Each row is followed by roughly how far along a hidden order it lies, from 0 to 9. A new part has a new order.
In the rows, zero is written as 128.
[133 133 112  54  95 205  84 163 131 227 144 132 130 141 162  90 121 113
 163 171 109  70 118 150 138 149 108 137 154  90  76 142 114 179 154 123
 141 146]
9
[182 111 108 110 128 134 159 130 126  78 142 138 108 104  96 101  83 124
 112 141 116 148 130 188 121 108  90  97 148 132 129  68 103 134 142 153
 142 133]
9
[154 113 102  96 131 140 154 166 126 140 105 141 120 100  90 120 106 128
 114 131 106 141 129 124 143 113 123 123 128  87 134 106 123 118 101 142
 129 123]
9
[162 128 123 109  99 146 120 151 130 129 108 136 107 106 120 104 110 126
 100 138 110 130 127 140 128 126 124 110 134 130 134 110 129 153 114 136
 137 112]
9
[192 113 108 169  96 129  92 106 111 113 135 165  97 151 112 119  75 125
 133 187  93  82 113 189 127 104 152 102 143 171 150 120 111 166  71 128
 135 101]
9
[134 153 125 177 116 124  89 183 147 186 174  97 126 107 169 151 131 148
 121 115 126 180 125 177 142  71 150 149 155 131 123  95  83 146  64 137
 158 143]
0
[157 118 114 133 124 129 116 140 130 137 133 131 121 125 121 118 130 133
 126 145 111 126 124 129 125 119  99 130 133 132 132 113 127 135 136 133
 138 125]
9
[164 129 124 134 117 138 122 136 126 131 118 149 117 121 121 117 110 125
 128 136 120 123 124 136 122 120 115 116 140 121 134 107 122 153 128 136
 139 126]
9
[152 123 143  46  39 151 111 235 160 142  26  38  41  61 153  75  86  91
  15 121  79 184 145 142 146 115 232  98 141 188 132 141 184 178 140 120
 125  79]
9
[ 93 122 136 157 168 138 119 224 128 108 142 176  90 124 144 106 122 125
 128 127 127  81 128 117 106 146 106 135 141  94 102 136 133 130  79 133
 101 154]
9
[173 149 140   1  48   1  27 182  98 164 116 198  95   4  68  30 161  85
  79 124 148  78  69 133  86  41 133  97  82 125 102  23 183 255 134 196
 131  12]
9
[137 117 117 119 121 103 110 142 127 145  88 119 112 112 123 117 116 133
 119 120 120 142 133 149 138 113 136 111 158 139 128 112 129  99 124 128
 142 123]
9
[120 122  71 115  79  39  51 146 128 156   3  92  91 110 129  61 135 162
  50 171 101 120 154 169 159 128 109  96 194 158 153  77 141  31  66 136
 162  98]
9
[170 118  95 137 138 148 137 143 127 113  73 188 127  91 120 110 105 128
  97 136 124 123 120 151 130 134  95 115 130 114 130 109 111 163 136 144
 139 136]
9
[168 129 128 170 100 144 130  91 145 135 121 137 112 117 131  86 121 125
 119 133 112  74 121 149 127 144 109 112 118 124 137 116 133 170 127 132
 134 108]
9
[136 158 123 128 124 150 141 117 124  72 196 169  92 105 112  65 147 126
 144 141 145 131 118 160  95 126 107 139 128 147 158 126 149 156 131 142
 145 106]
9
[154 130 154 136 147 194 181 119 128 110 193 164 139 131  85 160 100 111
 180 111 135 127 111 116 114 122 122 131  91 100 115 143 123 210 157 133
 118 145]
9
[163 135 127 130 106 141 110 151 129 157  95 161 119 112 130 115 115 135
 123 132 120 124 120 130 123 126 114 112 132 114 132 127 130 169 109 133
 145 109]
9
[173 131 133 117 124 138 144 126 129 102  99 150 108 112 115 119 114 137
 117 142 105 111 128 146 130 130 114 116 127 127 136 100 109 156 129 129
 138 120]
9
[161 126 126 110 111 135 121 146 133 133  88 134 109 115 122 109 106 123
 101 136 105 138 125 141 126 119 126 111 141 134 134 117 133 158 126 129
 137 102]
9
[163 112 138 143 118 110 135 123 129 123 145 156 101  88 162 120 112 149
 168 141 117 125 130 158 120 142 128  98 152 147 124 136 102 148  98 146
 123 164]
9
[233 119 112 135  96 163 122 172 116 145  86 198  90  75  95  84  56 133
 108 147  89 139 118 193 123 100  79  72 160 109 129  77 101 212 120 157
 167  99]
9
[101 145 105 102 166 127 125  87 146  91  99 119 142 159 137 120 143 127
 149 128 149  67 131 105 129 139 120 128  96 136 131 186 110  73 123 112
 104 130]
9
